Here is a tiny trained network, its code and every weight. The questions are about switching its units off for an input and a target symbol, where a switched-off unit gives its printed mean instead of its output.

import numpy as np


def w(rows, s, z=0):
    codes = np.array(rows[::2]) - 128.0
    scale = np.full(codes.shape[1], s)
    scale[-1] = z or s
    return codes * scale


def f(y):
    return np.maximum(y, 0)


def softmax(a):
    e = np.exp(a - a.max(-1, keepdims=True))
    return e / e.sum(-1, keepdims=True)


def log_softmax(a):
    a = a - a.max(-1, keepdims=True)
    return a - np.log(np.exp(a).sum(-1, keepdims=True))


def net(x, mask):
    ids = ['βγηθλξπστφψ'.index(c) for c in x.split()]
    T = len(ids)
    res = E[ids] + P[:T]
    u = 0
    for l in range(3):
        q, k, v = (res @ M[l].T for M in (Q, K, V))
        z = softmax(np.where(np.tri(T) > 0, q @ k.T / 3**0.5, -1e9)) @ v
        res = res + np.where(mask[u], z, O[l][:, -1]) @ O[l][:, :-1]
        u += 1
        y = f(res @ A[l][:, :-1].T + A[l][:, -1])
        res = res + np.where(mask[u : u + 4], y, B[l][:, -1]) @ B[l][:, :-1]
        u += 4
    return log_softmax(res[-1] @ U[:, :-1].T + U[:, -1])


Q, K, V, O, A, B = {}, {}, {}, {}, {}, {}
E = w([
[121,201,163,54,177],'β',
[174,182,195,76,92],'γ',
[190,147,51,164,79],'η',
[62,92,225,152,137],'θ',
[122,105,119,221,113],'λ',
[93,86,86,123,106],'ξ',
[150,128,221,95,176],'π',
[149,152,162,180,199],'σ',
[156,146,129,162,79],'τ',
[88,227,121,137,17],'φ',
[135,83,193,91,4],'ψ',
],0.025)
P = w([
[15,62,92,2,160],'0',
[10,70,147,64,97],'1',
[43,121,138,95,94],'2',
[63,152,157,122,83],'3',
[90,169,165,137,75],'4',
[109,178,167,147,59],'5',
[116,188,175,162,52],'6',
[111,201,149,168,41],'7',
[122,193,161,172,33],'8',
[130,190,157,179,28],'9',
[128,208,160,184,24],'10',
[134,206,162,184,12],'11',
[128,208,154,194,10],'12',
],0.0042)
Q[0] = w([
[114,166,118,109,150],'L0H0',
[232,112,116,74,164],'L0H0',
[133,246,180,160,52],'L0H0',
],0.012)
K[0] = w([
[130,182,167,1,213],'L0H0',
[192,37,90,63,178],'L0H0',
[7,208,85,112,99],'L0H0',
],0.0081)
V[0] = w([
[251,14,133,66,173],'L0H0',
[143,179,156,93,126],'L0H0',
[254,138,134,121,84],'L0H0',
],0.0076)
O[0] = w([
[16,248,169,172,108,2],'L0H0',
[175,127,168,92,136,139],'L0H0',
[148,172,101,106,135,109],'L0H0',
],0.012,0.0088)
A[0] = w([
[125,111,130,194,246,117],'L0N0',
[65,134,156,81,226,207],'L0N1',
[218,128,105,215,139,2],'L0N2',
[74,106,109,127,118,128],'L0N3',
],0.011,0.0056)
B[0] = w([
[174,157,79,171,237,197],'L0N0',
[254,91,117,212,98,205],'L0N1',
[42,47,58,75,111,254],'L0N2',
[65,85,183,190,49,182],'L0N3',
],0.0086,0.0067)
Q[1] = w([
[69,173,111,254,181],'L1H0',
[215,188,159,150,159],'L1H0',
[151,128,42,58,156],'L1H0',
],0.0094)
K[1] = w([
[147,112,141,189,182],'L1H0',
[249,130,117,113,103],'L1H0',
[124,164,83,127,97],'L1H0',
],0.015)
V[1] = w([
[226,233,164,234,160],'L1H0',
[176,113,130,115,238],'L1H0',
[175,250,113,35,2],'L1H0',
],0.003)
O[1] = w([
[182,1,130,82,93,1],'L1H0',
[120,59,136,139,13,56],'L1H0',
[116,81,82,185,133,86],'L1H0',
],0.0054,0.0048)
A[1] = w([
[54,61,101,137,139,95],'L1N0',
[188,176,206,234,171,2],'L1N1',
[40,50,218,103,221,15],'L1N2',
[81,107,235,1,126,6],'L1N3',
],0.0078,0.0037)
B[1] = w([
[61,227,221,242,73,255],'L1N0',
[37,186,219,132,165,221],'L1N1',
[248,144,10,151,113,169],'L1N2',
[63,222,68,1,186,179],'L1N3',
],0.0087,0.006)
Q[2] = w([
[80,70,67,55,20],'L2H0',
[171,112,161,37,2],'L2H0',
[27,209,245,3,196],'L2H0',
],0.0057)
K[2] = w([
[145,116,119,71,35],'L2H0',
[74,70,134,68,106],'L2H0',
[118,227,254,73,130],'L2H0',
],0.0099)
V[2] = w([
[86,253,64,67,168],'L2H0',
[118,198,148,225,94],'L2H0',
[243,205,176,141,46],'L2H0',
],0.005)
O[2] = w([
[115,84,40,197,160,2],'L2H0',
[164,44,2,112,178,118],'L2H0',
[185,103,64,78,56,129],'L2H0',
],0.0073,0.0054)
A[2] = w([
[48,210,118,133,1,60],'L2N0',
[78,90,107,54,57,128],'L2N1',
[65,131,80,137,50,3],'L2N2',
[117,95,194,72,98,69],'L2N3',
],0.0099,0.0053)
B[2] = w([
[159,89,162,83,166,247],'L2N0',
[136,161,116,203,162,238],'L2N1',
[158,73,145,121,252,194],'L2N2',
[35,114,70,119,155,224],'L2N3',
],0.013,0.011)
U = w([
[194,70,125,2,95,99],'β',
[151,253,104,45,140,185],'γ',
[155,164,37,124,188,47],'η',
[150,44,181,171,26,132],'θ',
[52,120,139,242,92,84],'λ',
[118,44,156,110,136,103],'ξ',
[81,139,242,83,90,151],'π',
[112,222,173,177,163,149],'σ',
[131,156,54,136,52,250],'τ',
[33,169,111,113,130,81],'φ',
[111,162,118,22,194,111],'ψ',
],0.0093,0.014)

Each question gives the input, a string of symbols that net reads in full, and the target symbol t.
The units are the heads (3 rows each of Q, K, V and O) and the neurons (one row each of A and B). Each row of codes is followed by its name. A weight is (code - 128) times the scale printed after its matrix; where a second scale follows, it is the last column's (O, A, B and U).
mask holds one flag per unit, layer by layer, with each layer's heads first. A switched-off unit (its flag False) gives its mean, the last column of its rows in O or B, instead of its output. The means were averaged over made-up inputs and are rounded, as every weight is.
A unit's drop is (log p(t) with every unit on - log p(t) with that unit switched off) / (log p(t) with every unit on - log p(t) with every unit switched off).
The circuit of an input: a set's keep is (log p(t) with only the set's units on - log p(t) with every unit switched off) / (log p(t) with every unit on - log p(t) with every unit switched off). Starting from the 12 units with the biggest drops (on a tie, the unit counted first), units are removed one at a time, each time the one whose removal leaves the highest keep (on an exact tie, the one counted first), for as long as the keep stays at least 0.8.
units of the circuit, in order: the units of the circuit, biggest drop first
unit that matters most: the unit with the biggest drop
top k neurons: the k neurons with the biggest drops, biggest first
k most important neurons of layer l: the k neurons of layer l with the biggest drops, biggest first
input ψ ψ π σ γ, target γ: units of the circuit, in order	(L1N3, L0H0)
input ξ π η η τ ξ σ ξ σ τ φ ξ λ, target θ: top 4 neurons	(L1N0, L0N2, L1N2, L0N0)
input σ θ π ξ ξ λ ξ β τ, target τ: unit that matters most	L1N0
input τ π ξ ξ ξ ξ ξ η σ θ β, target β: units of the circuit, in order	(L0N1, L0H0, L2N1, L1H0)
input σ ξ ψ η ξ π ξ ψ ψ, target ψ: units of the circuit, in order	(L0N1, L1N3)
input θ ξ σ γ ψ γ γ γ ξ φ ψ, target φ: top 2 neurons	(L2N3, L0N2)
input γ η π, target π: units of the circuit, in order	(L1H0, L2N1, L0H0)
input ψ ξ ξ φ θ γ, target ψ: top 4 neurons	(L2N3, L0N2, L1N3, L0N1)
input γ γ φ σ π ξ σ ξ ξ ψ ξ ξ, target π: units of the circuit, in order	(L2H0, L0H0)
input π ψ τ τ ξ ξ ξ σ φ ξ η, target ξ: units of the circuit, in order	(L0N2, L1N0, L2N2, L0H0)
input ξ ξ ξ η ψ σ ξ ξ β φ ψ γ, target ψ: units of the circuit, in order	(L0H0, L2N3, L2H0, L0N2)
input β ξ σ λ λ ψ ξ σ ξ π ξ θ σ, target ξ: top 2 neurons	(L0N2, L2N1)
input τ θ ξ β, target β: top 3 neurons	(L0N1, L1N0, L2N1)
input ξ φ π λ ψ ξ λ ξ π ψ ψ θ σ, target η: top 3 neurons	(L1N0, L0N0, L0N2)
input π ψ γ ψ σ η, target η: units of the circuit, in order	(L2N2, L2H0, L0H0)
input φ η λ θ λ ξ ψ ξ π, target σ: unit that matters most	L1N1
input ξ π ψ ξ τ ψ β γ φ θ ξ ξ, target π: units of the circuit, in order	(L2H0, L0H0, L1N2)
input η φ ψ ψ λ β, target γ: 2 most important neurons of layer 1	(L1N1, L1N0)
input σ σ ξ λ τ γ σ, target ξ: top 4 neurons	(L0N2, L1N1, L0N1, L2N1)
input β ξ γ φ θ θ, target β: units of the circuit, in order	(L0H0)
input ψ ξ ξ ψ, target ξ: 2 most important neurons of layer 2	(L2N0, L2N2)
input τ θ ψ ξ φ ξ β ξ ξ σ, target η: top 2 neurons	(L0N0, L0N2)
